Here is a tiny trained network, its code and every weight. The questions are about switching its units off for an input and a class, where a switched-off unit gives its printed mean instead of its output.

import numpy as np


def w(rows, s, z=0):
    codes = np.array(rows[::2]) - 128.0
    scale = np.full(codes.shape[1], s)
    scale[-1] = z or s
    return codes * scale


def norm(h):
    return h / np.sqrt((h * h).mean(-1, keepdims=True) + 1e-5)


def f(y):
    return np.maximum(y, 0)


def log_softmax(a):
    a = a - a.max(-1, keepdims=True)
    return a - np.log(np.exp(a).sum(-1, keepdims=True))


def net(x, mask):
    res = np.array(x, float).reshape(1, 8) / 4 @ E
    u = 0
    for l in range(4):
        y = f(norm(res) @ A[l][:, :-1].T + A[l][:, -1])
        res = res + np.where(mask[u : u + 8], y, B[l][:, -1]) @ B[l][:, :-1]
        u += 8
    return log_softmax(norm(res)[-1] @ U[:, :-1].T + U[:, -1])


A, B = {}, {}
E = w([
[178,46,96,128,126,94,154,169,114,140],'x0',
[135,133,190,88,195,74,158,200,131,159],'x1',
[149,226,129,118,161,147,219,160,8,136],'x2',
[93,170,202,135,103,158,150,119,185,140],'x3',
[80,134,139,194,142,137,170,90,228,69],'x4',
[145,141,161,185,85,135,154,121,159,152],'x5',
[122,156,115,149,117,134,113,102,123,100],'x6',
[151,97,114,113,68,101,160,99,95,170],'x7',
],0.012)
A[0] = w([
[110,121,180,82,111,108,137,124,154,164,4],'L0N1',
[135,111,169,128,27,131,95,126,178,130,3],'L0N2',
[171,238,169,180,185,117,207,196,120,125,66],'L0N3',
[140,131,138,103,14,78,165,71,112,145,130],'L0N4',
[98,110,109,107,167,149,239,154,136,99,133],'L0N5',
[91,244,158,80,155,165,39,128,161,111,97],'L0N6',
[153,114,122,52,185,117,100,189,23,114,162],'L0N7',
[99,250,151,107,122,174,116,126,111,139,159],'L0N8',
],0.023,0.0033)
B[0] = w([
[107,85,131,60,128,124,180,131,102,174,153],'L0N1',
[120,74,68,138,128,193,122,193,105,182,172],'L0N2',
[96,200,150,133,182,239,252,180,165,59,248],'L0N3',
[77,166,192,114,104,159,153,67,114,102,182],'L0N4',
[146,87,176,80,182,162,125,37,90,41,185],'L0N5',
[49,175,172,153,149,74,150,83,155,59,208],'L0N6',
[142,115,46,82,42,67,94,139,80,227,253],'L0N7',
[108,136,181,171,148,144,176,168,22,99,213],'L0N8',
],0.02,0.023)
A[1] = w([
[141,81,75,94,132,64,150,122,66,86,224],'L1N1',
[149,104,156,50,82,147,189,168,152,210,85],'L1N2',
[80,21,130,144,193,172,93,132,191,106,236],'L1N3',
[235,137,112,121,79,152,112,162,39,182,140],'L1N4',
[142,149,17,255,50,191,109,28,75,54,97],'L1N5',
[164,116,189,95,144,140,65,213,131,208,2],'L1N6',
[196,181,175,188,183,126,73,111,160,199,171],'L1N7',
[152,87,139,194,48,218,141,98,219,185,82],'L1N8',
],0.021,0.0024)
B[1] = w([
[103,121,144,150,130,217,105,94,151,177,226],'L1N1',
[121,149,62,197,130,200,58,88,105,90,247],'L1N2',
[142,137,152,109,149,119,70,225,208,176,228],'L1N3',
[161,90,72,176,176,126,39,124,140,157,252],'L1N4',
[112,151,4,147,172,188,143,97,70,126,226],'L1N5',
[92,107,54,131,100,162,181,168,147,101,158],'L1N6',
[74,121,147,140,177,78,98,164,89,107,128],'L1N7',
[167,143,100,129,102,111,90,129,51,161,188],'L1N8',
],0.02,0.014)
A[2] = w([
[231,185,185,142,167,105,160,130,136,64,42],'L2N1',
[217,130,101,163,175,57,137,114,103,134,128],'L2N2',
[176,112,103,155,59,109,252,136,107,87,35],'L2N3',
[120,111,163,217,52,79,109,122,171,95,33],'L2N4',
[196,227,140,118,122,130,219,187,164,111,48],'L2N5',
[97,40,161,95,62,48,117,115,210,187,147],'L2N6',
[130,131,152,158,122,44,41,84,193,39,120],'L2N7',
[120,152,185,109,87,6,101,120,64,202,1],'L2N8',
],0.018,0.003)
B[2] = w([
[91,47,84,86,153,90,127,97,174,97,210],'L2N1',
[64,88,120,108,89,181,121,136,164,116,144],'L2N2',
[8,139,134,188,131,181,74,81,186,94,199],'L2N3',
[163,156,160,83,134,109,100,160,161,176,135],'L2N4',
[152,45,114,210,129,85,166,95,54,69,255],'L2N5',
[190,176,179,147,63,202,116,180,90,152,153],'L2N6',
[138,127,96,154,152,59,111,95,165,197,154],'L2N7',
[88,149,104,183,47,115,173,63,69,122,145],'L2N8',
],0.018,0.0096)
A[3] = w([
[184,164,168,68,111,95,137,148,150,154,32],'L3N1',
[243,93,96,116,131,21,132,124,83,103,76],'L3N2',
[214,130,154,100,64,36,146,125,131,133,4],'L3N3',
[194,159,139,105,105,60,170,153,114,111,29],'L3N4',
[193,126,132,117,124,96,159,131,104,127,49],'L3N5',
[192,131,81,114,79,32,160,120,105,118,19],'L3N6',
[171,125,135,87,40,144,125,116,157,127,103],'L3N7',
[252,144,191,139,103,89,129,142,145,148,39],'L3N8',
],0.023,0.0024)
B[3] = w([
[113,73,196,215,191,73,146,160,129,183,240],'L3N1',
[147,57,100,115,103,196,143,161,155,103,197],'L3N2',
[122,122,108,205,192,48,82,137,66,38,128],'L3N3',
[219,197,94,133,152,154,136,113,158,142,128],'L3N4',
[180,95,75,148,65,147,157,151,101,94,128],'L3N5',
[132,175,180,129,87,246,118,33,194,108,232],'L3N6',
[149,146,59,128,174,99,94,94,104,137,255],'L3N7',
[50,43,208,107,173,169,166,201,113,105,246],'L3N8',
],0.014,0.00085)
U = w([
[206,34,210,56,132,156,114,49,154,104,45],'0',
[63,179,164,161,156,185,219,95,66,55,189],'1',
[140,114,8,156,117,202,55,140,98,198,202],'2',
[130,166,137,142,27,65,89,62,110,164,78],'3',
[111,122,179,153,134,92,87,209,202,173,105],'4',
[194,34,153,105,117,93,168,143,147,74,35],'5',
[242,119,138,88,93,65,148,108,132,108,2],'6',
[128,133,140,147,177,49,93,63,207,100,79],'7',
],0.013,0.0055)

Each question gives the input, the list of numbers given to net, and the class t.
The units are the neurons (one row each of A and B). Each row of codes is followed by its name. A weight is (code - 128) times the scale printed after its matrix; where a second scale follows, it is the last column's (A, B and U).
mask holds one flag per neuron, layer by layer. A switched-off neuron (its flag False) gives its mean, the last column of its row in B, instead of its output. The means were averaged over made-up inputs and are rounded, as every weight is.
A unit's drop is (log p(t) with every unit on - log p(t) with that unit switched off) / (log p(t) with every unit on - log p(t) with every unit switched off).
The circuit of an input: a set's keep is (log p(t) with only the set's units on - log p(t) with every unit switched off) / (log p(t) with every unit on - log p(t) with every unit switched off). Starting from the 12 units with the biggest drops (on a tie, the unit counted first), units are removed one at a time, each time the one whose removal leaves the highest keep (on an exact tie, the one counted first), for as long as the keep stays at least 0.8.
units of the circuit, in order: the units of the circuit, biggest drop first
k most important neurons: the k neurons with the biggest drops, biggest first
top k neurons in layer l: the k neurons of layer l with the biggest drops, biggest first
drop when u is switched off: that unit's drop, to one decimal
input [-6,-1,-5,-2,-2,-2,4,-3], class 7: units of the circuit, in order	[L0N6; L0N3; L2N7]
input [6,-7,1,8,3,4,2,-6], class 2: 2 most important neurons	[L0N3; L0N2]
input [-7,1,-8,5,-8,0,2,0], class 4: most important neuron	[L0N6]
input [5,-2,-5,4,5,1,2,-6], class 2: top 2 neurons in layer 0	[L0N2; L0N6]
input [3,-6,1,3,-1,4,4,-1], class 2: 4 most important neurons	[L0N3; L0N2; L0N6; L0N5]
input [-2,-4,-7,-6,1,-7,-5,-6], class 4: top 2 neurons in layer 1	[L1N3; L1N2]
input [0,-3,0,8,0,5,-2,4], class 2: 4 most important neurons	[L0N2; L0N3; L0N6; L0N5]
input [-5,-5,-2,0,-6,-7,-5,-6], class 3: units of the circuit, in order	[L0N6; L0N3; L0N7]
input [-7,0,5,-3,1,-8,0,7], class 2: top 2 neurons in layer 1	[L1N4; L1N1]
input [-5,4,-6,-5,7,-3,6,6], class 4: 4 most important neurons	[L1N3; L0N7; L0N4; L1N2]
input [3,7,-3,-3,5,8,4,3], class 2: 2 most important neurons	[L0N6; L0N8]
input [1,-6,0,-4,6,-2,-4,-6], class 2: 3 most important neurons	[L0N3; L1N5; L0N8]
input [-7,3,-8,-5,7,-4,-5,-7], class 4: 2 most important neurons	[L0N3; L1N3]
input [8,5,3,-4,2,-1,-1,-1], class 2: units of the circuit, in order	[L0N7]
input [5,2,-1,6,8,2,-6,7], class 0: 2 most important neurons	[L0N5; L0N7]
input [-6,-7,-4,8,1,7,-8,6], class 2: 2 most important neurons	[L0N2; L0N3]
input [1,-5,-6,-2,0,-6,-2,-8], class 4: 2 most important neurons	[L0N7; L1N3]
input [-4,0,-6,4,1,-2,-8,-8], class 4: 2 most important neurons	[L0N3; L0N7]
input [-3,4,-8,4,5,-4,-7,-3], class 4: drop when L0N7 is switched off	0.6
input [1,2,-3,4,8,0,-2,0], class 4: drop when L0N7 is switched off	1.0
input [-2,1,-6,-6,3,3,-4,-7], class 4: drop when L0N7 is switched off	0.9
input [0,2,-4,8,-1,5,-5,2], class 2: drop when L2N3 is switched off	0.0
input [-2,8,-8,6,-7,-6,-4,-7], class 3: top neuron in layer 2	[L2N8]
